Each row has a hidden value. The values are split into ranges, and the grade after each row names the range that its value falls in. Each part has its own value, ranges and names.
[ -56  114  101  255   23  121  256   79    8  240 -175 -312  -59   32
  -85  -46  -88 -108  131 -111  -26 -127   65  152   63   29   70  150
   53 -241 -384  118  215   87 -192   50 -119  354 -167  -88  216 -281
  325  -48  315 -138 -114]
H
[  59  438  184  474  482 -134  103  261 -243  117 -480  207 -498 -226
   20 -531 -174 -291 -174 -432 -140  267   36   58 -191  153 -209    4
  196 -227 -303 -101  -82  328  184 -173  127 -135  219 -231  167  195
  267 -254  318 -274   -7]
L
[  47 -555  -74 -507 -367   41   27 -255  -74   27  193   -6  309  156
   15  397   79   20  -22  176  192  -82  -80  -54   46 -242  215  -50
  -53   51  126  299  -95 -364 -167   14   42  137 -159  203 -209 -174
 -149  362 -128  315    0]
N
[ -47  -52  125 -165  132 -119  -74   96 -111   25   68   15   58 -149
  -85 -167   47  -54 -166  -45 -104  129  -73 -129  -14  -88  138  148
   29 -202 -227  109 -115   -6  -26  -88   32  -98 -145   83  -31  -39
    6  -91  323    5  -37]
H
[  33   16 -110 -101  127  166  -33  173  105 -113  234 -116   97  108
  -36 -231  130 -128  -10 -177  -89   70  266  143   60  159    9  204
 -132 -201    4 -223   -5 -388  255 -389  -76  -99   55   63  -30   49
  190   33 -359 -142 -188]
L
[ -56  386    9   -7  159 -172   47   82  118   88 -377  154 -411 -363
  302 -381   33 -230  -80 -345 -104  283 -199 -220 -140   81  -56  137
 -156  -54 -344 -150 -204  238    3 -162   42   73  116  -17  104  194
   73 -196  312   30  -74]
L
[ 129   67   81   17  130  -58   29  101   29   32 -154   12 -185 -138
  100 -193    4 -136 -124 -210   64  186  -38  -76 -132    6  159   34
  -31 -149  -84  -51 -228 -101   28 -247   91   42   16  -39   55   96
   92 -147  -48   14 -109]
J
[-208 -376 -319 -642 -622  278  -55 -147 -110   71  134   93  200   61
  121  236  395  -83  180  240  136  -96 -246 -400  294  -81  -78   57
 -323  231  107   45 -335 -206 -260  251 -105  115 -232  162 -180 -111
 -277  362   -1  216  105]
Y
[  -8 -395  -79 -509   35   24 -247  -61    3 -201  417   75  298  196
  -98  112  173   73   29   90  119 -108  156   31  162  -59   90   31
  -86 -151  210  -26    1 -392  185 -254  133 -197 -133  151 -154  -52
  -91  321 -355  -40  -85]
F
[ -25    6  295  162  120 -227  176  161 -282  273 -336  -71 -199 -337
  -16 -189  157    5 -147  -15  -60   87  -50 -425   18  -39  549  291
   93 -293  -75  -84 -187   60 -362   77   83  171 -220 -271   31 -155
   24 -509  250  -40 -102]
Y
[ -19  -30   40  -75  -37  -15   59   37   28   95  -87  -55  -38   14
  -22   25   85   28  151   14   98 -169   51   33  103  -53  198   76
  -62 -259 -133  -45  128    1 -148  -26   43  260 -207   16  122 -140
  116   -8   81 -131 -111]
N
[  62  139   15   28   84  118  -55  -85  298   39  239 -302  141  523
  -50  278 -436  -51   98 -110  121 -142  213  444 -189  148   59 -109
 -132 -207 -229  220  281 -266  218 -227  -55  180   28  -73  334 -176
  419  263 -326   43 -299]
N
[  71 -455  137  -27 -177   31  274 -117 -158  190 -230 -154   29  -16
 -116  176   98   85   92   84  152 -192   87  -56  177 -178  459   86
  190 -257   36  159   45 -216 -409   70  122  314 -266  -54  -74 -320
   46   23   83   58  -45]
Y
[ -58  -17  -31 -318  -45   82 -307  -48   97  -14  533  -50  127  226
  127   78 -174 -141   84  103  165 -127 -105 -102  -95   54 -204 -265
 -556 -117   24 -139 -214  -59  284 -258   65  -89  -39   22  114  277
 -225  254 -216   15 -119]
Y
[  34 -107   56   37  -78   82  258   72  -99  142 -301 -110 -129 -274
   40 -268  160 -144  -89 -203 -133  211  -47 -153   15  -39  223  210
   51 -155 -181   23 -209 -158 -233  -45  -33  147  -48   -2 -118  -71
   98 -205  258   87  -24]
L
[ -74 -138  -68 -288 -184  -69  -64  102 -388   63  -26  321   30 -144
  -27  -57  302 -125 -110  145   45   31 -193 -238  127 -168  -76   76
  -38   33  -12   31 -273  133  -78  162   22  -57 -198  156 -149   65
 -221   65  322  -56  168]
M
[ -98 -247  -12 -346 -155  146  -75 -124  -10   13  141   -4   59  -79
  126   -7   40 -105  196  -38  106  -69 -309    5   13 -205 -318 -282
 -290  -59 -209  119  -30  161  -20   55   57  160 -167  181  -54    2
 -164  294  375  -42  111]
F
[ -33 -203  109 -282  -82 -243   95   62 -162   94 -257  133  -51 -416
   44  -84  417   73  -42   52   44   31 -216 -277  130 -303  375  233
   53 -155 -125   20  -70  131 -376  136   86  268 -353  154 -124 -172
 -109 -217  439  -47   42]
J
[ -46   89  -53 -155 -227  108  118   32  255  146 -224 -250  -51  -72
  111   15  179  -24   51 -106    7  117  -96 -203   34   58  438  316
 -128  -69 -259   75 -160 -258 -331   46 -151  368 -204  -34  146 -284
  259 -189   39  196 -200]
J
[-133  -83  -40 -215 -261 -135   57  -13 -179  220  -86   65   61   14
  -31  248  265   15   35  299  161 -228  -57 -302  252  -79  319  306
  -49  -21    1   33  -92   49 -316  231  -16  240 -357  -10   47 -216
  -93   31  149   33  -31]
M
[ -15  -76 -147 -420   30  -10 -290  -68  -65 -156  230  398  -60   17
  188 -118  -30 -227  -15  -85  118   73 -162  -58  -75  -35 -500 -314
 -301   51   53 -109 -264   72  376 -274  192 -307  156  188 -102  425
 -289  406  -52   -9   91]
F
[ -43    4 -113 -138  -76  -66  -23  259 -508   54  119  362    4 -134
   39 -207  333 -257 -145  109   -4   31  -71 -172   78  -79 -284   69
 -167   44  143 -273 -232  176  150   -3  -42 -117  -28  126 -184  285
 -264    4   48 -252  143]
M
[  82 -133  134  257 -212  150  339  157 -307  293 -314 -183  -84  -82
 -160 -126   74  -87  -34   10  -65   -1   75  -75   60  -50  372  142
  111 -313 -129   42 -141 -144 -362  113  -59  264 -175 -107   -2 -141
  153 -288  255  -23  -28]
N
[-136  -78   20 -254 -172 -203  -55 -120 -280  194  234   76  259  237
  -76  321 -134  -50 -178  273  -55  -97  -10 -116  -47  -50  167  124
 -115  -33  -79  245  -20  -35  -24  149  -48  -25 -103   20  -26  -80
  -96  165  143  228  -51]
F
[ -41 -222  -38 -248 -347   20   65 -120 -136  191 -199   71  -29  -14
   29  205  129  -43   19  160  185  -64 -181 -332  131 -105  235   65
  -26   27  -18  178 -304  -67 -343  190   58  170 -232   -8   -4 -136
 -112  108  175  222   33]
J
[  15   40 -155 -247 -182   86  -54  -79  -64    7 -163  268 -127   -8
  134 -130 -133 -283 -193 -229 -108  360 -196  -65 -203   26 -228 -117
  -80  116 -242  235 -392 -110  107  -61    3 -192  227  141  -84  225
   15  205  225  331   77]
F
[  81 -177   29 -147  -76    3  152   37   72   23   59  -78    8 -207
   48 -210   70 -110   26  -78  -38  -27   -5   91   18 -197   50   22
 -156 -302 -214  -96   16  -41  -56 -301   27  176  -84  322 -112  165
  -76   15  274  -28  -48]
H
[  89 -707   16 -292 -136  407  130 -151  120  -78  234 -389  245  -35
    1   26  181  -31  226 -117  203  -88  -49   99  174 -222  -12 -143
  -57 -132   61  136  -23 -416 -125 -206   57  219 -219  157 -224 -247
  -43  323 -103    0    5]
H
[-126  433   16 -107  287  232 -198  284  469 -147  -33 -252 -135 -176
  106 -492  114  -47  221 -514 -178  271 -158  215 -112  124 -130   49
 -270 -296 -639  -67  162   52  121 -125 -153  211 -129   45  311 -186
  511 -248  284 -322 -187]
Y
[-124 -123   56 -264  -60 -135  -54 -148  -60  127  175    2   92   -2
   79  146  -52  -75   18  129   89 -142 -166 -155   18 -118  -21  -15
 -223  -67 -128   99  -39  145  -37    8   70   89 -166   64    5   -5
 -196  203  257   84  -16]
L
[ -19  133  -72  -72 -112 -177   -6   -7 -370  156 -220  395  -62  191
  -70  156 -137 -159 -238   56  -17   87   -3  -24  -99   15  -19   47
  166   80 -119  271 -118   68   13  160    8 -122   87   -5   47   18
   90  157  157  157   47]
N
[ 132 -207 -100 -245 -263  199   81   -2   90    6 -209   12 -174 -275
  220 -215  221 -211  -64 -200  109  289 -240 -302  -20  -69   97   -8
 -157   38  -14  -26 -588 -290 -151 -191   52   74  -16  118 -145  167
 -112  -24    9  252   19]
M
[ 111   61  -93  112   -4  399  110   51  247   16   45 -333  -55  168
  155  -65  -83 -264  152 -333  171   60   16  253  -98  141 -221 -118
 -195    2 -110   -2  -54 -255  159 -255 -116  258   70  -77  160  -60
  305  169 -349  -67 -145]
M
[ -76  190   37 -295   25 -362 -181   61  -77   64  356  158  157   75
   66   83  -85  -52 -168  172  -68  -51  -29  -19 -178  -76  103   73
 -349 -177 -150  -78   73  129  183 -132  -27    7  -54  176   62  200
 -119  -23   76   12 -148]
N
[ 157 -405  213  -24    2    7  149  149 -434   58 -564  201 -280 -542
  -92 -458  318  -51 -274 -213  -87  429 -165 -456   35 -188  409   82
  372 -225   19   85 -593 -204 -377   16  239 -159 -107  -68 -302   -4
  -77 -400  388   96  156]
Y
[ -82 -196  -86 -184 -237  -93  110 -178 -337  208  242  137  185  210
   53  340 -135 -223  -39  250  130 -256  -46   -5   30 -140 -287  -84
 -134  134   36  141   52  158   34   41  -27   72    7  135  -95   80
 -259  474   76  106   74]
H
[-122   38 -148 -282 -291  236  -45  -95  182   98   45 -150   67  179
  130  180  -23 -110  157  -48   87    4 -187  -46  -18   53  -57  -29
 -276   77 -249  195  -86 -119 -101  115 -147  249 -111   15  163 -191
  150  213   28  169  -86]
N
[  15 -104 -159 -332   97  404 -183  169  313 -285  235 -117  -17 -121
  159 -438  314 -129  229 -368   28  167  -28   69   77   73 -277  -92
 -351 -161  -27 -331 -144 -315  258 -416    1  -37   -5  148  -59  117
   80   85 -293 -258  -86]
F
[-125  440  204  151  389 -179 -127  252  -80  146  200 -149  -97 -133
  127 -328 -101 -220 -228 -154 -188  217  -67 -293 -229  224   46  199
 -328 -179 -182 -238 -216  123  229 -201  -69 -110   38 -289  176  149
   43 -391    7 -105 -216]
L
[  23 -464  -25 -260 -159  250   14  -40 -136  -26 -108  -17   85   27
 -148   21  228   34   66  -38   98   33   11  -93  204  -84  189   27
  179 -107   60  197 -180 -377 -210   59   90   -8 -202   -1 -139 -281
   74  147  -14   46   42]
Y
[  21 -435 -302 -574 -399  273   13 -159  269 -120  127  -59  169  107
   95  124  330    3  183   16  143  -66  102  -87  264  -18  205  147
 -206  -19  169  -87 -171 -614 -112 -240    4  105 -100  248 -193  -62
  -53  336 -406  219 -113]
F
[-151   37 -174 -505  -81  -17 -202  -34  221  -89  202   50  138   75
  101   43  170   -7   56  -21  -25   27  -34  -67   68   40   59  193
 -269  -29 -147  -18   -2 -178   73 -100  -59   17 -102  170   21  -71
   51  167  -66   79 -140]
F
[-141  205 -327 -207 -227  436    6   68  336   -1  -33 -191  -23  137
  212   13  254 -191  343 -226  154   -7 -132  100  137  159 -313   89
 -296  192 -236  -24   24  -94   -8   64 -267  381 -113   30  221 -263
  327  246 -167 -123  -89]
M
[  12  -12 -179  -43 -139  442   40   17  251   18  358 -376  101  311
  130  -15  -61 -229  233 -126   91 -113  164  151   18  227 -189  -64
 -461  -98   42 -237  -51 -398  221 -342 -147  155   77  -48   97   78
  126  236 -539  -46 -219]
F
[  73 -368   51  -65   20   -9  227   -3 -317   39 -335  148  -80 -241
  -49 -159  240  -80 -104 -167  -15  139    7  -51  112 -173   96  115
  330  -73   15  130  -77 -115 -180   -1  121   12  -41   50 -268 -148
   26   35  196  -16  115]
L

Part 2:
[ 135  260  103   78  102  231  180  269  235  -50   16  185  -39   90
 -123  127   76 -190  251  105 -327  187 -329  195   89  -38  246  107
  -43  143  244   49  -90  259  148  116  154  102   23  289  -47   14
  224  -91  -51  -73  196]
K
[ -93   22   12    6  172 -143  142  -90   75  118  203  -42  339   63
  -22   27  196   91   10  -13  128 -228  214  175  -44  -29  128  -40
  331 -135 -119  359 -177 -424   84 -132  124   44 -262   91   76  209
  -92   86  171 -210   11]
S
[-198  338   17 -156 -139  216 -385 -166 -556  138 -323   52  157   33
   -1   61  -20  -87 -243 -222    8 -183  497 -270   92  177   50 -194
 -127   58    1 -312  -50  -73  -66 -387  121 -295 -103 -314 -215   78
   84  434   -4 -217  -51]
W
[ 187   -3  -50   25 -403  248 -190 -337 -282  207  105  -51  150  -51
 -206  374   35  -82   59  -68 -172  -81  303 -217  152  -79  178  426
   92 -380 -179  209 -170   35    4  -81 -303   62 -135  -92 -313  141
 -135 -248  -56 -194   22]
B
[ -79    7 -136  181  250 -207  389   20  -14 -364  358   63  -85  416
 -268  130   -3  341 -287 -120  307  -31  173 -198 -178  108  157 -116
  105 -236  -87  429 -110 -350  175   38  424  -32   67   -5   79  203
 -369  124 -124 -219  -50]
B
[  -1  319 -404 -119 -212   71 -174 -195 -531 -118  171 -394   92  264
  -61  264 -232 -284  142 -249   73 -456  161 -230   46   92  -42 -159
 -331  190 -105   97   29 -122  122 -367  207 -228 -324 -223  -67  341
 -139  241  152 -108  407]
X
[   9   63  -15 -143 -503  387   32   19 -109 -145  -85 -208 -237   43
 -326  111 -206  -85  203   35 -450   27 -225 -153  136   36  132  178
 -263  -15   22 -142   81  262  -35    8 -115    5  253  -53 -180  -69
  108 -165  193   61  100]
W
[-348 -148  123 -164  180 -169  108 -170   23  222   55  -55  277 -151
  108   74  353  357 -332   72  310 -187  273  321 -282   89  157 -309
  325 -120 -147  -46 -214 -637  180   46   98 -216 -128  160  145  379
  -66  126  -25   68 -174]
B
[-131  280 -157 -191 -349  279   90 -151 -355  -65   70 -427  -10  223
   45  371 -160 -230   69   13 -137 -324  -60   -9  -60   93  -39 -210
 -260  273   29  -84   87  -69   88  -92   -7 -325 -142 -164   17  296
  -50  162  177   97  254]
X
[-156  -58  262  -40 -106  125  213 -298  -16   93 -202  -38  259  166
  -40  127   44 -169   13  237 -314   24   -4  356 -282 -179 -162 -202
  114  104  -65   83 -108  -75  -65  -30 -114  -89   -5 -119  172 -199
  217  175  261  -69 -160]
Q
[  18  -92   37 -131 -154   96   19  203  152 -419 -104   -1 -231  189
 -442 -259  -29    0  312 -126 -346    2 -423  -74  132  -80  121   69
 -421   10  -46  -40  -88  104  -78  -63   46   73  320  -87  -61   52
  158 -134  272  -72   18]
W
[  -6   90 -497 -241 -117   31 -128 -164 -283  -14  141 -505   85  141
  -94   90 -239 -119   38 -115  160 -475   80  -40    3   78   22  -84
 -154  132 -165  144  147 -297   86 -192  314 -119 -101 -385   72   21
 -123  267  211  -32  300]
B
[ 128  143 -215 -130 -593  201 -253 -212 -366  106  157 -242   42    3
 -288  293  141  186  -67  -96  -85 -149  310 -205  175  -25  230  187
 -279 -199  -87  -47 -134   24  106  -10 -325 -123 -176  -97 -403  459
 -190  -15 -195   33  151]
W
[-117 -170 -208 -278  295 -196 -133  109  256  -53 -164    4   41  -99
 -139 -482  177  155  -89   11  151 -141 -228  415 -114   23  119 -271
 -104  242  -82 -187   63 -369   79   88  462  -63  302 -189  241 -189
  306  312   87   99  -51]
X
[ -48  297  -35 -150 -238  241 -303  -45 -473  105 -279 -191   39   22
  -18  164  132  -14 -198    3  -32    1  181 -247  179   57  220   36
 -126  189  -44 -494   33 -122  -43 -176   57 -176  -38 -217 -142  147
  186   15 -164  -44   55]
X
[-168  -77  -68 -168  -79  104 -391 -299 -407  160 -277  161   79 -115
 -292  -80  -39  254 -465 -230  134 -104  653 -222  -56  117  104 -117
  -26 -309 -148 -166  -89 -164  -87 -255  226 -168  248 -461 -201 -184
  -81  414  -74 -184 -289]
S
[ -81  -29  163 -169  -36   53  -37  -63  287  150  -10  413  213 -244
 -116 -269  238  114   46    3 -208  -95   13  446  -59  -23   33 -138
   45  -39  148   86 -180  -53   22  132  -59 -114  179   71  -13   11
  191  249  131   10 -212]
W
[-181  492    4  -91  -85  327   25  182 -307   87 -215 -113  -70  148
  -52  168  -36  147 -370  109  -53   97  256 -295  196  196  302  -29
   94  139  163 -350  176  -62  -66 -125  310 -114  175 -239 -118 -139
   58  263 -146  -69  -16]
S
[ 206  219   86 -137 -387  573  -96 -245 -332  128 -123   85   12 -317
  207  204 -172 -172 -149  105 -114   60  -78   41  -82  153  -72  179
   67  274  346 -188  198   15   16  458  101 -310  128  -54  264 -230
  274 -230 -130 -104   26]
Q
[-142 -273   98 -171 -323   35   21 -404 -126  176 -186 -498  355  258
 -358  190  105 -114  228  172 -407 -170  153  290 -160 -444  -53 -122
 -117  -92 -406   88 -307  -92 -148 -478 -359   93 -199 -281 -102   78
   37  123  478   -4  -21]
S
[ 142   10 -156  -66 -338  457  -40 -121 -189   38 -211 -371 -169   78
 -136  330 -159 -365   91  122 -313   25 -221   55  -11   18  151  207
 -203  107  -49 -193  166  262   89  124  -66   -7   12 -161 -106 -219
  189 -101   42   18  219]
X
[ 175  196  -15  108 -344  187  -53 -116 -137  150  168   74  163 -109
 -107  107   93  -35  100   23 -184    4  187 -246  331   36  238  514
  375 -199  -44  194   20  -53  -67  -45 -156  159  -68   83 -218  -17
   59 -314   39 -241  -23]
W
[  55  -62  234 -369 -386  482 -224 -225  -36  240 -198  208  107 -566
  123  -63  135 -101   74   95 -299  -93 -225  413  -69  -12  -29   40
  -52  258  271 -382  -41  -47  -79  293 -142 -335  269    4  173   55
  396 -244  126  133 -158]
G
[  71 -354  249  -40  -19   29 -235 -156  152  164 -271  317  124 -275
 -255 -138  419  151  -68   37 -149  230   18  271  -74 -169  221  171
   46 -256 -161 -171 -302  -53   28  162 -176   84  147  104 -106  -13
  290 -222 -146  -73 -271]
X
[  77  135 -179 -244   35  -60 -304 -110  -36  226   10  190  235 -306
  -67 -116   43  212 -158   63  133    2  101  249  -90  -19   16 -140
  -28  138  116  -36  -35 -182  182  233  375 -143  193  -50  171 -173
  204  236 -321   95   78]
G
[ -57  -28 -131 -256 -220 -255 -330 -329 -129  255  169  127  285 -385
 -203  -28  -16  501 -207   31  182    1  347  -18 -103  -10  -43  -51
   91 -314 -154  173 -139 -325  211  249  104  -87  227   39   62  -83
  -20   70 -379  151  -19]
Q
[ -73  324 -258 -155 -210  147  -60 -187 -479 -112  108 -402   91  261
   56  305 -221 -318  129 -167   22 -435   56 -112  -43  103  -99 -241
 -306  276  -30   42   37 -141  118 -259  155 -311 -321 -180   43  349
  -82  227  195  -72  368]
X
[-276  468  181 -246 -200  323 -232  -13 -458  115 -333   19   82  -11
  162  135  100  -72 -195  -32 -121 -106  184 -168  129  161   79 -237
 -137  306  145 -557    0 -121  -95 -224   45 -404   29 -196  -79  246
  218  228  -38   -4  -55]
X
[  69 -173   47 -224  -22   85 -181 -169  220  173  -25  344  207 -274
  -96 -203  280   76   -2  -19  -95 -149  -39  455  -85 -109   45  -24
  -29  -20   72   48 -197 -148    3  203  -44 -150  211 -137   49   41
  161  120   28    3 -215]
K
[  36  334 -147   53 -157   51   -1 -298 -353  369  323 -116  341 -223
  193  440   -4   74 -205   92  249  -81  455    5  -89  193  100   51
  433  -67   51  215   15 -273  339  162  135 -121 -432  360   40  155
  -83  -17 -288  -68  262]
Q
[ 196  141  -23 -151  -61  311 -116 -140 -126   63 -163  135  101 -197
  213 -116  -38 -104 -216   89   76  -10 -142  172  -78  101  -72   98
  127  363  252  -94  236 -232  -32  447  312 -241  187 -271  413 -389
  341  -10  -90 -190  -65]
Q
[ 181 -169 -150  -25  102  -25 -172 -221    8  195   -6 -122  283  -61
  -48   72  159 -202  121   -2   59 -146   11  283  -72 -131  123  159
  113  -43 -216  183 -134 -207  139   -8   67  100 -266  -25   49  -10
  134  -73   41 -181  137]
K
[  -9  334  -37 -356 -344  435 -341  150 -340  247 -258 -251  -53 -347
  -71   79   60  207 -170   69  -80   54   96 -102  237  124  369   69
 -172  232  216 -680   80  -23   30   -1  183 -155   98   18 -125  136
  230  -89 -196  144  196]
S
[  49  151  196  183 -211  507  340  -94 -155   58   64 -184  -51  191
  -64  693 -109 -323  140   45 -326   57   42   27 -112   58  202  147
   34 -185  114  177 -159  325  223   26 -188    1 -396  350 -210  257
 -138 -193   64 -189  259]
S
[-169 -237   15 -198  -65   37   87   60  125 -228 -161 -331  -81  244
 -312 -109   16  -98  286   -5 -284 -181 -338   51   48 -134  130   -1
 -202   -7 -293  -52  -76 -159 -131 -274  -17   95  194 -235   -5   57
  105  -94  477   -7  -22]
B
[-192 -290   58  -56   63 -133  181  -50  321 -105  -32   53   68  219
 -301 -208  303  138   -9   -3 -134 -141  -44  344 -135  -96  116 -168
  -36 -178 -215  163 -193 -192   -2  -34 -131    9  110 -143  -84   93
    6  287  271  -33 -261]
W
[ 133  107 -139  -52  -10   41  -66    6  114  206  146   19  237 -138
 -152  -77  103   25  132   34  -71 -108   90  146  178  -48  227  220
  233  -61    7  230  -33 -129   36  -51  148  171  -40   41  -50  -81
   82   -1   93 -132  102]
S
[  12 -144 -274 -352  -74 -139 -342 -285  -67  195  -58  -65  214 -249
  -49 -179   75  272 -278  105  241 -142   54  187 -117  -49  -36  -48
   31   57 -177  -54   77 -485   50  293  230 -168  332 -428  264 -278
  157  161 -216  130 -106]
G
[  97  287  -35  -99 -210  441  -56   28 -149  114 -225 -216  -27   89
   26  294  -22 -369  110  158 -325   25 -223   98  101   -5  160  113
 -156  294  116 -257  110  210   49   61  -16  -76  -46 -123  -70  -92
  276    4  -18    4  224]
G
[ -87  -91   73 -123  238  109  148   38  156  -77 -305  -64   32   13
  142 -254   40 -170  -77  167    5  -18 -374  367 -183   73    3 -107
  176  381   26 -161  209 -334  -37  211  374  -78  185 -163  456 -409
  432   47  248 -120 -106]
Q
[ 152  275 -294 -297 -453  235 -489    8 -410  107   15 -197  -20 -207
 -139   61  240  205 -113 -110   46 -167  130 -247  358   48  353  200
 -316  148   29 -480    7 -153   15  -42  -14 -208   28 -188 -268  471
   50 -125 -271  113  163]
G
[-119  523 -212 -103 -259  236 -117  -13 -460   71  -48 -198   31  135
  -31  178 -124  -63 -157  -19  -58 -143  287 -291  203  201  140  -76
  -47  209   75 -213  190  -34   -6 -256  207 -182  -27 -225 -170    0
   40  329  -17  -38  152]
Q
[-223 -387  166 -232   95   17  122  150  331 -278 -284 -102 -144  200
 -362 -313  183   98  118  -26 -237  -92 -376  237  -67 -137  164 -130
 -261  -46 -206 -142 -162 -188 -138 -102   17   34  354 -250   47   50
  139   23  412  -10 -225]
S
[-133  462 -147   -3  -77  264  -43  -29 -479   56 -140 -103  -27  240
  -19  314 -156  -96 -307   15   -8  -15  324 -356  109  203  171  -58
   52  136   42 -212  167  -22  -15 -248  319 -168   67 -318 -147 -138
    2  325 -136 -114   42]
K
[ 315  287 -152  -68 -143  400 -123 -305 -332  218   64  192  142 -249
  184  279 -183  -79 -320   87  139   35  148  140 -204  117  -86   57
  104  258  387   58  146  -29  172  494  372 -323   53 -130  294 -287
  111   84 -390 -129  107]
K
[-105  -72  176  -52  -77  119  181 -387 -103  130 -172 -135  321  232
  -45  259  -29 -266   59  246 -296  -32   23  368 -336 -267 -211 -225
   71  142 -114  146 -151  -73  -57 -138  -55  -93  -65 -219  197 -194
  163  199  264  -68  -80]
K
[ 113  194 -231 -200 -212  173 -340  175  -20   59  143  263 -176 -410
 -148 -148  257  405 -245 -191  155  -62   87 -112  283  298  442  197
 -142 -109  204 -282   41  -89  193  358  111 -181  249  101 -265  318
    7  -39 -417  102   16]
Q
[ -59   41  -82 -366  249  -79 -148   78  200  102 -179   -3  207 -127
   63 -371   32  184 -153  125  177 -118 -184  278  -29  -13   -3 -115
  102  237   33   -6  126 -492  -21  274  467  -83  342 -382  445 -419
  282  248  -21  -33  -57]
S
[-118 -226   28 -103   26   -1   63  162  184 -233 -136 -249 -110  235
 -333 -104  136  -93  312  -53 -255 -113 -341   -2  139 -111  275  112
 -163  -90 -314  -62 -135 -124  -78 -285  -32  185  115  -87 -120  167
  106 -199  383  -59    3]
B
[-201 -161   27 -211  150    4   60 -112  112   48 -204  -79   99   61
 -101   12  100  -18  -71  106  -65  -79 -113  556 -395  -80  -24 -468
 -217  171  -31 -128 -149 -103  181   62  168 -200   46  -62  157    1
  173  395   76  147    4]
G
[ -88   83  287 -252  -28  338  131   34  170   45 -154  213    4 -243
  182  -32  -56  -38  -15  196 -195   43 -376  259  -96   92  -32  -14
  155  223  283 -120   85 -155  -36  413  167 -221  422  -19  376 -242
  316 -144   64   34 -153]
B
[ 192   19  -49 -137 -241  299 -131   44   44 -154 -164  102 -183   57
 -368  -19  -76 -125  186    7 -412  121 -336   58   68 -132   86  120
 -443   91   96 -112  -35  339  -12  136   29   -9  377 -204  -94 -172
  223  -27  -32   27   63]
G
[  -3  118 -322  114   56 -164   43  -32 -170  -56  131 -360   67  480
 -267  310   51  -12  -38    0   82  -82  180 -241   99  -59  266   99
    7 -171 -367  236  -57 -168  140 -259  117  162 -202 -198 -222  103
 -184  144 -110 -134  201]
K
[ 108  285  124   89   74  317  176  184   86  -65  -53   75  -37  169
    3  255   51 -370  247   57 -308   97 -320  196   18    6  180   34
 -116  220  229  -10  -78  263  171   81   86  -12 -162  254  -30  119
  220  -59    3 -125  253]
G
[  47  300  -66 -293 -241  388 -365   76 -182  280 -188   88  -43 -399
  -67   84   21   97 -131   47 -133   83   51   37  150  137  276   44
 -174  146  268 -485   40  149  124  158  170 -181  230   32 -155  -21
  248   54 -318  175  130]
K
